Known rows, with every step that occurs
damel/toboz/famap/nopur/reteg/raza/gomo/ziran/zere/nebo: [-185 -174    4   87 -170  105  347  -46  -58 -196  -85 -135  148   11
   91  -47  -51   26  125  172  -76 -103  115  217   81  -64 -211  -62
  335   67  174  292  -71  259  -62  -33 -242  -29  -95  453  392  196
   16 -185  165   54  186]
digu/raza/zere/gomo: [ -26  -18   43  138   87  -74   96  180   62  -94  -28   29 -148 -134
   89   35  157  -38  211   36  -21   15  219  106    0  -58  -56  134
  -62   86 -205  116  -89   66  -90  160   21  -16   84  160 -169  -31
  -65 -107  258  -58  -43]
damel/toboz/famap/nopur/reteg: [ -54 -128   37  183  -23   68  118 -110  -12 -186  -31  -86  158  153
  230  -35  -52  163   -8  109  -42 -195   14  198  143   45 -100  -37
  393  119   90  161    9  233  -90 -157 -158   53  -82  182  301  314
  -28  -29  163  -19  113]
zere/nebo/damel/toboz/famap/nopur/reteg/ziran/nogo: [   8 -357 -210  226   84  -30  295 -143  -22 -226  -35 -251  219 -121
 -103  -63  -42 -138  223  179 -216  -70  -19  -68   56 -180  -89  -93
  242  120  247  195  -62  183  -96 -337 -291   -6  -99  226  248   66
   82   68  -82  138  148]
nebo/damel/toboz/famap/digu/nopur: [ 118 -267 -107  173 -165  174    6  -94  221 -247  -14 -131   75  158
   -2 -166    9  -17  255  108  138 -251   81   80  126 -113   78  -77
  331  288  -65  180 -114  263  -79 -214 -271   11  -20  107  157  118
 -167   78  -52   73   93]
reteg/ziran/toboz/famap/raza: [-141 -128 -398    8  -17  119  -72 -219  -32 -252   -1  -58  156  126
  103  -67  -28  123 -104  103   73   19   23   38  165   -6 -112  122
  109   27   14   -9  190  107  -48   64 -118   36  -84   63  309  167
  155   -7  179  174   56]
zere/toboz/nebo/damel/raza/nogo/gomo: [-155 -336 -432  372  -49 -123  381 -132  122   49  -53 -115 -154   26
  -86  -93 -207   22  164 -123 -112 -286 -158 -121  138 -124  -62 -207
 -116  157   50  101 -287  158   37 -219 -128    9  120  326  -48  -17
  -30 -119 -209  127  -62]
famap/digu/raza/nogo/gomo/ziran: [  13   63 -304  -49  -26   11   51   71   37 -345  130   -1  102  113
    3  -36  201  121  211  -70  -75 -135   63   36  131  -40  156   99
  -60   83 -136   65  -44  119   -9   59   -3  175  383   72  129  195
  -29  161   39  -36  222]
damel/toboz/famap/nopur/reteg/ziran: [ -93 -157  -64  182  -51   93  104 -164  -13 -265  -41 -154  216  139
  197  -50  -63  116    2  160  -49 -168    0  199  125   23 -119   69
  398  118   91  163   67  208  -70  -97 -215   45  -86  129  381  321
   60  -12  256    9  160]
digu/damel/nopur/reteg/raza: [  77 -172 -119  148  -27  -80  286  -11   49 -320   42 -146 -147   12
  153  -65   47   91  -24    7  121 -175   44  195  -25 -107 -179  -39
  190  118   25  346   68   89 -301    4 -254 -123 -176  -33  116   20
   42 -123   29   20  206]
raza/damel/nopur/reteg: [-166  -42 -190   77  -31 -241  251 -160   18 -108  123 -167  -74  104
  148   40  -52  197   23  -79  149  -72   79  112    6   -2 -197  -19
  186 -121   16  109  112   78 -157  182 -232 -131 -223   25  -79  174
  104 -212  185  -12  -15]
digu/raza/gomo/famap/nebo/damel/toboz: [ 162  -93   43  311   81   37  332 -107  -85 -133  -11   53  -89  105
   18    1  179  -34  220   54   23   11  215   38    7 -165  -85  115
  222  413  -39   12  -94  239 -261 -120  -98    5  122  248  181  101
  -71  142  118  -18  273]
famap/raza/nogo/gomo/ziran/toboz/damel/nopur: [-182  -74 -411   -8 -111  -73  214 -211   16 -288  -58  -48  182  336
  267 -102   -2  311   71 -216 -154 -252  162 -176   55   70 -114   16
   75  -35 -112   87  -70  -90  -35  102  -86   92   51  206  256  221
  144 -244    3  108   95]
zere/toboz/damel/raza/nogo/gomo/ziran: [-357 -146 -495  207 -130 -117  456 -335  218 -137 -112 -140   34  226
   62   -1 -290  102   58  -81 -181 -233    8   23   64   20 -167  -51
 -209 -111 -174  138 -224  130   32  120 -121  -46   25  318  130 -172
   69 -242 -119  112 -117]
digu/nopur/reteg/raza: [  36  -57 -179 -117  -86 -163  206  -37   56 -245  128 -188   33   -7
  -21 -196   33   62 -113  -73 -134  -99  -26  255  -45  -34  -48  -26
  162  -71   96  357  117 -114 -292  -75 -194   94 -294   -4   65   98
 -150 -162  139   66   31]
famap/raza/zere/nebo/damel/nopur/reteg: [  30 -310   63  -65 -121 -239  167   -4  -74  -77  -28   19 -236  -89
  -32  -29    6   -1  199  -16  -31  -11  111   42  139 -161 -117 -179
  224 -127   71  204  111 -137  -80  -27 -221   71 -187  319  -68  257
  -67 -354  -77  107  106]
toboz/famap/raza/damel: [ -66  -26 -119  -32  -25  -64  104 -131  -45 -120  158  -54  143   94
  269  101   11  299 -128   58   30   64  -19  124  187   80 -148 -115
  142 -162 -143  167  -40  249 -144   50   61  -95 -139  218    9  295
  -62  -90   35  109  -79]
famap/digu/gomo/ziran/nopur/reteg/toboz: [  57  -10 -391 -336   52  199  -16  -25 -240 -390  230   29  -81   58
  -73 -198  102  -21  124   19  -15  -37   87  186   37 -103  179   24
  345 -192  -66  143  219 -195  -27  105  -39  318  134    0  114  287
   18 -105  104  168   72]
nogo/gomo/famap/nopur/reteg/damel/raza/zere: [ -66  -82 -301  -41    4  -89  228   56 -127 -332    9    9 -101  269
  290  -13  -54  156  135    6  -31  -66  -43  130  109 -119  -56 -114
    3 -346  -56  106 -212  -45 -248  116  -35  147 -296  221  200  298
  173  -79  227  -54  168]
nopur/reteg/ziran/toboz/nebo/damel: [ -35 -372 -383   78  150  -79   -9 -237  -83 -133  107 -143 -228   -2
 -146 -100 -117 -146   50   -1  -44  -23  -84   76  130 -171  -64   73
  117  -94  238   39  245  -22 -105 -169 -274   15 -123  -47  207  128
  107  -83  103  174   60]
nebo/damel/raza/gomo/ziran/nopur: [  -6 -155   48   52   68  -37  245 -264  128 -151 -127  -70  -44  130
   25  -39   60 -188  230   66  -74  106    7 -181  -69 -191   18  -43
   77   -6 -231  154 -126  -61 -262  -43 -249 -132   -1   13  132 -115
  114  -48  -77  218   95]
nogo/gomo/famap/nebo/damel/raza/zere/toboz: [ -13 -347 -423   93  -93    3  248 -126 -168 -181  -63   13 -147  228
   84  -71 -254  109  253   43  118 -152   15   66  173 -249   36 -219
  -24    0   37   15 -198  135 -127   90   19  180 -119  396  150  197
   31   46  130   11  149]
raza/zere/nebo/damel/nopur/reteg: [ -73 -383  -58   91  -77 -168  140   95   21  -20  -62  -75 -276 -210
 -173  -17  -95 -145  324   33   81   13   96  -14   88 -255  -89 -188
  172  -95  172  135  -41   -5    6  -28 -316  -13 -161  221 -146  110
  -14 -236   40   69  120]
reteg/toboz/nebo/damel/raza/nogo/gomo: [  64 -332 -313  293  -39  100  375  134   58 -160   38   12   37   23
  -45 -175   59  -21   74   19  -76 -279  -95  -77   19   58  -98  120
  160   46    8  256 -323   -8   51 -267 -342  -49   66  315   28  163
   57 -134 -100  104  -20]
raza/zere/nebo/damel/toboz/famap/digu/gomo/ziran/nogo: [ -96 -327 -275  -51   22  161  106   70  -45 -176   52  -83  -93 -197
 -183  -94  -79 -136  425  154    2   77  203   -5  144 -221    2 -103
  238 -117  -10  144 -269  197   87    9 -198  112   70  396   59  140
  -67 -151    0  199  139]
toboz/famap/nopur/reteg/raza/gomo: [-108    6 -108   20   95  -65  105 -129  -78 -204   47 -154   85   40
  226   -2   66  182 -188  -19 -121   33 -138   88   96 -107 -115 -237
  234  -59   12  203    3  169 -313  -89  -31   16 -165  155  108  341
   21    4  212   29   89]
raza/zere/toboz/famap/nebo: [-230 -283 -295   69  -84   23   28 -134    0   14  -53  -52 -155  -68
  -67   28 -258   81   34  -12  153  -11  146   97  276 -277 -145 -239
   87   -7   80   45  -18  285   70  151  -44  104  -44  384  -62  239
  -98  -89  200   84   11]
raza/nogo/gomo/famap/nopur/reteg/ziran: [-158 -102 -457   94   30  -65   56 -117 -133 -369   42 -183  186  157
  249 -107   55  244  101 -164 -173 -201  -96 -155   -7 -162  -86  -31
   56  -49  128  -59  -56 -139 -135  -41  -20  193   23  -37  268  418
  211   83  324  -26  339]
nebo/damel/raza/zere/gomo/ziran/nopur/reteg/toboz: [ -31 -385  -43   39   42  -15  196 -163  116 -283  -90  -76  -83   54
   51 -110   29 -215  246  137  -32  -40  104   57  -33 -212  -69   19
  145 -187 -203  305    5 -163 -198   25 -359  -93 -209  113   56    9
   75 -252  111  178  -20]
gomo/famap/nopur/reteg/ziran/toboz/nebo/damel/raza/nogo: [ -16 -141 -303  235   60  -82  249 -374  -80 -249    9 -124  158  170
  133  -41   64  104   78    6  -99  -59 -103   16   84 -269 -247  -52
  173 -102  225  121    4  108 -288 -268 -206   47 -294   -8  263  285
  249   85  207  -33  225]
digu/raza/zere/toboz: [-153  -43  -62  130   24  -65  193  107  129  -35  -55   83 -180 -181
  -27   46   25   60  131   10    7   48  198  140  154 -103  -75   72
 -107  142  -98   59  -17  176  -95   82 -148   57   71  243  -61    6
  -95  -48   69   40   30]
nebo/damel/nopur/reteg/toboz/famap/raza: [  87 -351 -124  138  -62  -11  151 -147   45 -263  -37  -63   48  101
  152 -140   65   63   25   72  127 -190    9   38    4 -158  -40  -92
  381  171  -30  165  157   10 -208 -232 -361  -36 -255  133   95  316
  -19 -129  -25   99  128]
reteg/damel/toboz/nebo: [ -13 -145 -139  272  -84   50  329  128  136  -36   55  -85  -21  158
 -106   12  -43 -108   26   14  -24 -138   85   92   56  169 -216  144
  123  -58  -37  187 -324  163  165  -72 -207 -153 -111  255  105  -61
   -8 -228 -125    9  -31]
reteg/ziran/damel/toboz/famap/digu/nopur: [   8  -90 -371   14 -100  113   70 -161   24 -405  -39 -246  242  278
   95 -138   96  -50  199  182   78  -89   82  165   94  -23  -18  184
  222   69  -46  207  110  171    4  116 -134   -4  -58  -29  306  156
   92    8  142  119  164]
nogo/gomo/ziran/nopur: [-124  -25 -361 -239   60  109   86   50 -151 -250  -69  -49  243  183
  177  -84  -91   25  179   20 -143    9   42 -115   11  -28  260    7
  -30  -76  -38   53  -76  -99  -61  170  103  144   93 -137  272  128
  191   92  180  157  100]
digu/damel/nopur/reteg/toboz: [ 139 -213 -152  186   -5   36  237    5   28 -347   41  -56 -157   34
  139  -83   77   16   16   35  187 -246  137  153  -38 -178 -188   71
  350  170   72  286  146   41 -207  -41 -328  -85  -94  -50  142  139
   86 -111   83   45  192]
zere/nebo/damel/raza/gomo/famap/digu/nopur/reteg: [ 193 -266 -117  138 -102 -214  374 -108  -18 -174   82  -74 -200   27
 -200  -73   69 -207  293   81  -21  -50  -90   90   43 -265  -64 -237
  209  -36  143  243  -71   33 -196 -248 -198   18 -111  242  -41   19
 -112 -114 -131   70  141]
zere/toboz/famap/digu/gomo/ziran: [-208  -63 -508  -10  -82  171   43 -183  -45 -127   84  -62  -33   45
  -33  -56 -184   97   40   36  104  -90    4  166  165 -186   68 -203
  107   82  -77    2   63  286   76   82   92  168  105  232   66  170
 -107  -24   37  134  -28]
toboz/damel/raza/gomo/famap/nopur/reteg/ziran: [ -86  -15 -163  130   14 -213  414 -447   51 -247  -52 -128  -54  274
  171   65  -21  -34  -24   45 -194   43  -62  140   -9  -25 -316   44
   74 -350 -157  234 -133   27 -272   65 -151 -116 -212  150  119  -33
  200 -254  104    9    5]
raza/nogo/gomo/famap: [-132  -93 -366  134   -8   -1   55   30  -76 -212   33  -65  158  162
  247 -104   62  270   89 -162  -54 -200  -60 -184  -10  -30  -54  -75
  -47   26   35 -136 -242  -64  -30  -49   86  136  108   48  120  280
   52   43  150  -35  266]
digu/famap/raza/gomo/ziran/zere: [  44  -28  -39 -287   53   28   28 -105 -225 -116  -18   92  -14  -48
  147   16  122   37  136   81   88  205  230 -150  -44 -156 -317  183
   39   15 -130  146   82  170 -111  151   71   26   45  297  303  297
   31 -182   24   51  260]
nopur/reteg/raza/nogo/gomo: [-162 -227 -263  -11   49 -215  152   27  -70 -254  157 -163  -84   12
  104 -158    8  224 -150 -171 -204 -165 -188  126   31  104  -88 -101
  -58 -173   49  134   12 -192 -203  -64 -136   86 -108  179  121  198
  -82 -215   30   49  161]

Rows
[  42  -77  -78 -115   44  -71  325 -162 -255 -113    2   27 -114  229
   96  -88  191 -110   47  -82 -115   19  159   11   -4 -100 -155   95
  362  -59  -30  211  203 -142  -88   40 -110  -16  -35  206  157  397
   60 -401   15  178  130] : famap/raza/gomo/ziran/damel/nopur/reteg/toboz/nebo
[ 163 -113  -68  256  132 -130  358 -182 -146 -184   16    0 -120   94
   76    6  190   -4  149    4   50   38  134   41  -41 -287  -76   15
  257  335   24   23   58  168 -372 -130 -104   25   11  150   99  220
  -26   90  208  -32  328] : digu/raza/gomo/famap/nebo/damel/nopur/reteg
[  62 -129 -299  134   94 -192  420 -237 -175 -272  -41 -111  127  406
  292    1   68  166  199   22  -54  -76  -57  -24   19  -16 -101  -71
  -70 -187  -58  161 -185   74 -156   54   89  -42  -88  249  213  104
  153  -21  -55   40  194] : ziran/damel/raza/nogo/gomo/famap/nebo
[ 108 -343 -482   66  -32 -120  218 -432   39 -410  104 -266   60  155
  -45 -152 -138   -4   43   80  -10 -120  -14  171   65 -284  -59   14
  363  -14  169  354  179  104 -311 -126 -325   83 -245   75  320  195
   26   -3  300  199   93] : digu/nopur/reteg/ziran/toboz/famap/nebo/damel/raza
[ -55 -144 -323  151  -86 -195  462 -361  -58 -197  -36 -182   37  283
  125  -33  -73  100 -134  -64   -7  -91   62  183  -29  -11 -293 -121
  204  -95   21  221  -62  137 -214   61 -104  -70 -316  230    0   74
   35 -277  122  -79   83] : toboz/damel/nopur/reteg/raza/gomo/famap/nebo
[ 108 -213 -267  149 -140  -69  202 -158  191 -364   16 -109   48  238
   97 -164   95   96  289  -16   20 -245  -94  -63   20 -176   34 -126
   43   29 -149  171 -267   14 -229 -166 -213   60  -26  118   98   90
  -21   44  -65   34  194] : nebo/damel/raza/nogo/gomo/famap/digu/nopur
[-235 -195 -485  250 -149 -161  503 -444   -5  -96 -104 -172  -73  240
   21  -73 -205  116 -149 -140   29 -203   99  192   67 -142 -327 -253
   89  115   74  112   52  203 -149   74  -99   18 -271  374  -14   21
  -40 -274   32  -18   14] : zere/toboz/damel/nopur/reteg/raza/gomo/famap/nebo
[-194 -184 -389 -239   72  -61  244   39  -68 -371   -5  -69    8  227
  179  -38 -133   -8  166   40 -145   54   32   46   75  -43   93   16
  -34 -427 -150  203 -140 -161 -141  249 -104   87 -102   67  293  157
  187 -187  191  208  125] : nogo/gomo/ziran/nopur/reteg/damel/raza/zere
[ -22 -419 -305  152   -2 -118  507   -9  -21 -313   -4 -120  149  -22
  -82  -97  -15 -104  267  107 -236 -123  -84 -104  -19  -91  -22  -78
  135 -102  130  311 -129 -131  -90 -229 -347  -22  -31  223  184   35
  118 -109 -128  236  122] : zere/nebo/damel/raza/nogo/gomo/ziran/nopur/reteg/toboz
[   3 -120 -229  -67  -83  -58  261 -175   56 -340  145 -190   -4  248
   58 -111   26  -54    4  -57 -116  -85  178  189  -10 -145 -159   81
  452  -98  -49  333   62  -20 -207  -17 -236   33 -206  128  322  309
 -122 -308  222  192  136] : digu/nopur/reteg/damel/toboz/famap/raza/gomo/ziran
[-180  -64  -97  -65  123   44  183 -159  -46 -189  -22 -100  -75  227
   25  -54   78 -209   77  -88 -122  102  217  -78  -49 -134 -121   80
  269  -65  -79   47   47 -143 -116  125 -162  -19   49  -26  284  128
   91 -229  176  217  204] : raza/gomo/ziran/nopur/reteg/damel/toboz
[-402 -312 -606   -5   29 -110  172 -197   93 -213 -145 -167 -162   28
   78 -131 -242   37   76  -94  -30 -106  172   30  159 -190 -189  -71
  -70 -146  -30   14  -40   18  -34  228 -221  149 -109  271   10  125
   83 -347  156  138   49] : raza/zere/toboz/damel/nopur/reteg/ziran/nogo/gomo
[-138 -362 -440  306  -64 -106  285 -248   49   44  -73 -199 -137  -47
 -184 -100 -220 -130   98  -40    6 -192  -82   16   99 -266  -88 -124
   86  232  209   83   98  162   29 -192 -233   -6  -82  105  -29   70
   22 -131  -33  108   -4] : zere/toboz/nebo/damel/nopur/reteg/ziran
[  65 -135 -505 -111   17  109   27 -134 -173 -221  202  -37 -288   99
 -171 -180  -54  -56  313  -38  108 -115   53   96   84 -211  190  -63
  340  -50   20   98   88   57    7   -3 -113  218  112   79   82  211
   35 -123   42  116   66] : famap/digu/gomo/ziran/toboz/nebo/damel/nopur/reteg
[ -78 -285 -187  -14  150 -256   90 -221 -121 -265   15 -205 -262  113
  124  -40    3 -179  152   89  -64   23  -39  221   -1 -124 -149   96
   11 -361  -70  175  240 -189 -132  202  -95  -68 -211   56   91   91
  117 -352  240  106   49] : nopur/reteg/ziran/damel/raza/zere/gomo
